Here is a tiny trained network, its code and every weight. The questions are about switching its units off for an input and a target symbol, where a switched-off unit gives its printed mean instead of its output.

import numpy as np


def w(rows, s, z=0):
    codes = np.array(rows[::2]) - 128.0
    scale = np.full(codes.shape[1], s)
    scale[-1] = z or s
    return codes * scale


def norm(h):
    return h / np.sqrt((h * h).mean(-1, keepdims=True) + 1e-5)


def f(y):
    return y / 2 * (1 + np.tanh(0.7978845608 * (y + 0.044715 * y**3)))


def softmax(a):
    e = np.exp(a - a.max(-1, keepdims=True))
    return e / e.sum(-1, keepdims=True)


def log_softmax(a):
    a = a - a.max(-1, keepdims=True)
    return a - np.log(np.exp(a).sum(-1, keepdims=True))


def net(x, mask):
    ids = ['ΓΛΣΦβεζημξ'.index(c) for c in x.split()]
    T = len(ids)
    res = E[ids] + P[:T]
    u = 0
    for l in range(3):
        r = norm(res)
        for j in range(3):
            rows = slice(2 * j, 2 * j + 2)
            q, k, v = (r @ M[l][rows].T for M in (Q, K, V))
            z = softmax(np.where(np.tri(T) > 0, q @ k.T / 2**0.5, -1e9)) @ v
            o = O[l][rows]
            res = res + np.where(mask[u + j], z, o[:, -1]) @ o[:, :-1]
        u += 3
        y = f(norm(res) @ A[l][:, :-1].T + A[l][:, -1])
        res = res + np.where(mask[u : u + 4], y, B[l][:, -1]) @ B[l][:, :-1]
        u += 4
    return log_softmax(norm(res)[-1] @ U[:, :-1].T + U[:, -1])


Q, K, V, O, A, B = {}, {}, {}, {}, {}, {}
E = w([
[233,243,208],'Γ',
[177,86,140],'Λ',
[136,166,128],'Σ',
[147,171,144],'Φ',
[139,84,136],'β',
[109,109,5],'ε',
[161,37,152],'ζ',
[164,176,123],'η',
[71,190,113],'μ',
[152,171,140],'ξ',
],0.019)
P = w([
[147,3,207],'0',
[244,146,117],'1',
[234,130,114],'2',
[250,130,104],'3',
[195,103,132],'4',
[188,94,136],'5',
[193,93,125],'6',
[198,94,131],'7',
[191,87,136],'8',
],0.0073)
Q[0] = w([
[58,105,139],'0.h1',
[100,99,81],'0.h1',
[3,105,106],'0.h2',
[194,50,107],'0.h2',
[67,141,49],'0.h3',
[202,97,134],'0.h3',
],0.013)
K[0] = w([
[78,102,85],'0.h1',
[62,75,152],'0.h1',
[182,152,28],'0.h2',
[251,163,165],'0.h2',
[134,154,16],'0.h3',
[16,97,218],'0.h3',
],0.013)
V[0] = w([
[144,155,66],'0.h1',
[215,178,195],'0.h1',
[190,163,143],'0.h2',
[182,173,177],'0.h2',
[153,143,110],'0.h3',
[2,72,200],'0.h3',
],0.01)
O[0] = w([
[197,74,153,137],'0.h1',
[167,94,20,251],'0.h1',
[231,74,168,176],'0.h2',
[140,13,116,190],'0.h2',
[177,161,116,130],'0.h3',
[27,2,79,102],'0.h3',
],0.0073,0.011)
A[0] = w([
[127,132,152,3],'0.n1',
[94,177,153,112],'0.n2',
[3,138,147,78],'0.n3',
[146,112,244,117],'0.n4',
],0.013,0.0062)
B[0] = w([
[83,113,80,6],'0.n1',
[127,155,162,70],'0.n2',
[162,90,198,142],'0.n3',
[173,3,93,106],'0.n4',
],0.011,0.0013)
Q[1] = w([
[152,104,118],'1.h1',
[18,156,111],'1.h1',
[140,22,112],'1.h2',
[202,27,9],'1.h2',
[198,30,190],'1.h3',
[147,156,200],'1.h3',
],0.013)
K[1] = w([
[26,106,98],'1.h1',
[216,205,52],'1.h1',
[74,52,92],'1.h2',
[9,69,151],'1.h2',
[64,79,168],'1.h3',
[151,163,179],'1.h3',
],0.014)
V[1] = w([
[134,72,222],'1.h1',
[215,207,152],'1.h1',
[78,51,35],'1.h2',
[137,132,93],'1.h2',
[121,116,71],'1.h3',
[246,148,106],'1.h3',
],0.012)
O[1] = w([
[12,148,154,205],'1.h1',
[59,147,78,104],'1.h1',
[245,70,133,173],'1.h2',
[170,165,161,130],'1.h2',
[192,100,160,147],'1.h3',
[127,202,113,254],'1.h3',
],0.011,0.0089)
A[1] = w([
[254,248,123,36],'1.n1',
[173,217,172,155],'1.n2',
[163,140,91,2],'1.n3',
[178,201,100,68],'1.n4',
],0.01,0.0051)
B[1] = w([
[42,178,205,254],'1.n1',
[31,168,182,191],'1.n2',
[133,2,128,124],'1.n3',
[28,56,120,173],'1.n4',
],0.0076,0.0087)
Q[2] = w([
[143,104,11],'2.h1',
[129,116,186],'2.h1',
[132,184,55],'2.h2',
[123,135,223],'2.h2',
[213,188,244],'2.h3',
[85,253,98],'2.h3',
],0.013)
K[2] = w([
[89,212,45],'2.h1',
[131,89,171],'2.h1',
[192,246,183],'2.h2',
[93,77,139],'2.h2',
[182,127,237],'2.h3',
[33,157,194],'2.h3',
],0.014)
V[2] = w([
[76,185,131],'2.h1',
[62,111,184],'2.h1',
[213,200,176],'2.h2',
[166,124,89],'2.h2',
[242,123,137],'2.h3',
[104,127,2],'2.h3',
],0.0098)
O[2] = w([
[108,43,148,97],'2.h1',
[228,87,223,99],'2.h1',
[2,221,167,240],'2.h2',
[79,190,33,129],'2.h2',
[8,33,111,221],'2.h3',
[154,221,9,2],'2.h3',
],0.007,0.0057)
A[2] = w([
[179,254,55,39],'2.n1',
[230,195,103,32],'2.n2',
[195,186,100,4],'2.n3',
[85,145,162,225],'2.n4',
],0.012,0.0048)
B[2] = w([
[48,182,61,173],'2.n1',
[27,182,137,125],'2.n2',
[5,147,100,118],'2.n3',
[160,64,70,254],'2.n4',
],0.012,0.0062)
U = w([
[36,62,47,30],'Γ',
[183,111,45,193],'Λ',
[7,105,206,33],'Σ',
[133,107,142,102],'Φ',
[126,148,94,169],'β',
[122,182,128,255],'ε',
[239,162,121,190],'ζ',
[181,179,232,151],'η',
[131,165,112,162],'μ',
[134,111,149,125],'ξ',
],0.012,0.0044)

Each question gives the input, a string of symbols that net reads in full, and the target symbol t.
The units are the heads (2 rows each of Q, K, V and O) and the neurons (one row each of A and B). Each row of codes is followed by its name. A weight is (code - 128) times the scale printed after its matrix; where a second scale follows, it is the last column's (O, A, B and U).
mask holds one flag per unit, layer by layer, with each layer's heads first. A switched-off unit (its flag False) gives its mean, the last column of its rows in O or B, instead of its output. The means were averaged over made-up inputs and are rounded, as every weight is.
A unit's drop is (log p(t) with every unit on - log p(t) with that unit switched off) / (log p(t) with every unit on - log p(t) with every unit switched off).
The circuit of an input: a set's keep is (log p(t) with only the set's units on - log p(t) with every unit switched off) / (log p(t) with every unit on - log p(t) with every unit switched off). Starting from the 12 units with the biggest drops (on a tie, the unit counted first), units are removed one at a time, each time the one whose removal leaves the highest keep (on an exact tie, the one counted first), for as long as the keep stays at least 0.8.
circuit, biggest first: the units of the circuit, biggest drop first
unit that matters most: the unit with the biggest drop
heads that matter: for each layer, one digit per head in row order, 1 if its drop is at least 0.15 and else 0, layers parted by /
drop when u is switched off: that unit's drop, to one decimal
input Σ ε Φ, target ζ: heads that matter : 101 / 110 / 000
input Φ Φ ζ, target Λ: circuit, biggest first : (1.n1 1.n2)
input Σ Γ Σ, target ζ: circuit, biggest first : (1.h2 0.h1)
input ξ Γ η Λ, target Γ: unit that matters most : 2.h3
input Φ μ Γ ε Φ Σ ζ Σ, target Γ: heads that matter : 110 / 010 / 101
input μ Γ Σ ξ, target Λ: circuit, biggest first : (0.h3 2.h3)
input Γ Γ Σ ε β ξ, target ε: circuit, biggest first : (0.h3 1.h1)
input Λ ε η, target η: circuit, biggest first : (0.h1 2.h3)
input Σ Λ ξ Γ Σ ζ Σ η, target ζ: heads that matter : 111 / 111 / 001
input Λ ξ Σ ζ Σ, target η: circuit, biggest first : (0.h2 0.h3 2.h3 0.h1)
input ξ β β Σ η, target Σ: heads that matter : 111 / 111 / 111
input Γ Φ η Λ Σ, target ε: heads that matter : 000 / 100 / 001
input ε ε ζ β Φ Λ, target ζ: heads that matter : 000 / 111 / 111
input Λ Σ ξ μ ξ Φ Γ ξ, target η: unit that matters most : 0.h2
input Σ μ η μ η ξ Λ ξ ξ, target ζ: heads that matter : 101 / 010 / 000
input ξ Φ Σ Σ, target Σ: heads that matter : 111 / 111 / 010
input μ ξ Σ Φ Λ μ ε μ Φ, target Λ: heads that matter : 001 / 000 / 000
input Λ η Λ ξ ξ ξ Σ, target η: heads that matter : 111 / 100 / 001
input ξ ξ ξ, target Σ: heads that matter : 111 / 111 / 010
input ξ ζ Λ Φ, target Σ: circuit, biggest first : (2.h3)
input Φ ξ ε β Φ μ Λ Σ, target Γ: heads that matter : 111 / 010 / 001
input Φ μ Λ Λ ξ ζ Γ η η, target Γ: heads that matter : 111 / 010 / 101
input ξ ξ Φ ε Φ ξ ζ, target Λ: drop when 2.h3 is switched off : 0.2
input Σ β ξ ξ ξ Σ Σ, target ζ: drop when 0.h1 is switched off : 0.7
input ξ ε ζ Λ, target Γ: drop when 2.h3 is switched off : 2.1
